Below are the code and all the weights of a small trained network. Each question names an input and a class and asks about switching units off, where a switched-off unit gives its printed mean instead of its output.

import numpy as np


def w(rows, s, z=0):
    codes = np.array(rows[::2]) - 128.0
    scale = np.full(codes.shape[1], s)
    scale[-1] = z or s
    return codes * scale


def f(y):
    return np.maximum(y, 0)


def log_softmax(a):
    a = a - a.max(-1, keepdims=True)
    return a - np.log(np.exp(a).sum(-1, keepdims=True))


def net(x, mask):
    res = np.array(x, float).reshape(1, 6) / 4 @ E
    y = f(res @ A[0][:, :-1].T + A[0][:, -1])
    res = res + np.where(mask, y, B[0][:, -1]) @ B[0][:, :-1]
    return log_softmax(res[-1] @ U[:, :-1].T + U[:, -1])


A, B = {}, {}
E = w([
[191,211,140,83,141,137],'x0',
[86,141,220,154,122,189],'x1',
[127,131,49,126,205,205],'x2',
[193,88,139,148,120,192],'x3',
[117,106,140,103,188,96],'x4',
[121,168,115,252,126,116],'x5',
],0.011)
A[0] = w([
[163,162,68,151,154,153,254],'N0',
[166,104,61,150,154,149,164],'N1',
[105,181,206,146,124,165,208],'N2',
[90,83,153,126,100,98,207],'N3',
[78,62,145,144,136,165,149],'N4',
[162,84,106,107,104,187,136],'N5',
[149,125,105,166,48,141,228],'N6',
[137,183,129,133,89,70,177],'N7',
[86,133,143,179,122,183,164],'N8',
[123,92,134,46,174,117,234],'N9',
[174,131,141,38,109,127,175],'N10',
[145,144,178,86,104,103,206],'N11',
[107,137,73,148,198,46,201],'N12',
[131,76,116,164,62,127,178],'N13',
[98,104,80,148,155,110,219],'N14',
[107,153,186,131,72,137,165],'N15',
[76,79,204,97,190,121,214],'N16',
[161,129,192,58,111,117,181],'N17',
[129,147,137,134,119,192,120],'N18',
[124,148,121,156,197,204,148],'N19',
[78,113,64,151,145,69,217],'N20',
[147,121,116,158,133,226,187],'N21',
[80,107,194,188,9,52,233],'N22',
[162,109,18,152,133,139,155],'N23',
[127,134,125,213,75,177,109],'N24',
],0.011,0.0049)
B[0] = w([
[198,177,124,228,35,84,206],'N0',
[196,103,150,189,50,99,186],'N1',
[51,252,152,164,162,213,206],'N2',
[67,43,139,33,186,144,181],'N3',
[73,83,116,179,117,160,182],'N4',
[201,80,151,151,83,143,172],'N5',
[198,101,164,176,222,85,194],'N6',
[128,177,194,91,137,90,183],'N7',
[65,127,81,226,196,162,195],'N8',
[131,108,43,84,93,143,191],'N9',
[246,161,86,30,133,171,190],'N10',
[135,178,179,5,155,222,186],'N11',
[96,203,33,85,75,55,193],'N12',
[160,35,132,171,251,108,182],'N13',
[118,102,44,149,72,29,182],'N14',
[119,128,203,134,179,176,188],'N15',
[30,89,91,84,41,204,190],'N16',
[183,189,119,2,108,249,190],'N17',
[152,187,148,216,86,167,165],'N18',
[115,165,67,185,50,150,196],'N19',
[62,119,65,64,149,24,193],'N20',
[153,142,132,249,55,192,207],'N21',
[55,100,212,97,211,109,254],'N22',
[189,106,137,140,47,45,196],'N23',
[127,114,125,201,202,133,199],'N24',
],0.0061,0.014)
U = w([
[144,191,86,140,113,2,166],'0',
[212,79,157,166,77,136,91],'1',
[58,67,104,119,124,141,127],'2',
[130,102,169,175,214,137,115],'3',
[119,162,254,87,139,151,161],'4',
[127,193,132,186,123,176,95],'5',
[196,144,112,40,120,205,189],'6',
[123,78,142,90,182,52,4],'7',
],0.0098,0.0023)

Each question gives the input, the list of numbers given to net, and the class t.
The units are the neurons (one row each of A and B). Each row of codes is followed by its name. A weight is (code - 128) times the scale printed after its matrix; where a second scale follows, it is the last column's (A, B and U).
mask holds one flag per neuron, in row order. A switched-off neuron (its flag False) gives its mean, the last column of its row in B, instead of its output. The means were averaged over made-up inputs and are rounded, as every weight is.
A unit's drop is (log p(t) with every unit on - log p(t) with that unit switched off) / (log p(t) with every unit on - log p(t) with every unit switched off).
The circuit of an input: a set's keep is (log p(t) with only the set's units on - log p(t) with every unit switched off) / (log p(t) with every unit on - log p(t) with every unit switched off). Starting from the 12 units with the biggest drops (on a tie, the unit counted first), units are removed one at a time, each time the one whose removal leaves the highest keep (on an exact tie, the one counted first), for as long as the keep stays at least 0.8.
units of the circuit, in order: the units of the circuit, biggest drop first
top k neurons: the k neurons with the biggest drops, biggest first
drop when u is switched off: that unit's drop, to one decimal
input [7,-2,-8,6,3,0], class 6: units of the circuit, in order	(N17)
input [3,1,-7,-8,8,-4], class 6: units of the circuit, in order	(N17, N9)
input [-1,3,5,-4,8,-6], class 6: units of the circuit, in order	(N22, N9)
input [-7,-6,-2,2,5,1], class 7: top 2 neurons	(N3, N0)
input [-2,6,4,7,8,-2], class 5: units of the circuit, in order	(N21, N19)
input [-5,-4,-1,5,-3,7], class 3: top 4 neurons	(N13, N24, N22, N6)
input [3,-5,-8,0,6,1], class 6: units of the circuit, in order	(N17, N11)
input [-8,3,-7,0,5,6], class 3: top 2 neurons	(N22, N13)
input [7,2,-5,-3,3,-2], class 6: top 2 neurons	(N17, N10)
input [-5,2,2,8,6,6], class 1: drop when N19 is switched off	0.1
input [3,-1,-8,2,0,6], class 4: drop when N2 is switched off	0.0
input [-1,0,-5,-1,2,4], class 4: drop when N7 is switched off	0.2
input [2,2,0,-4,3,4], class 0: drop when N23 is switched off	-0.1
input [-3,-2,2,-8,8,-1], class 0: units of the circuit, in order	(N12)
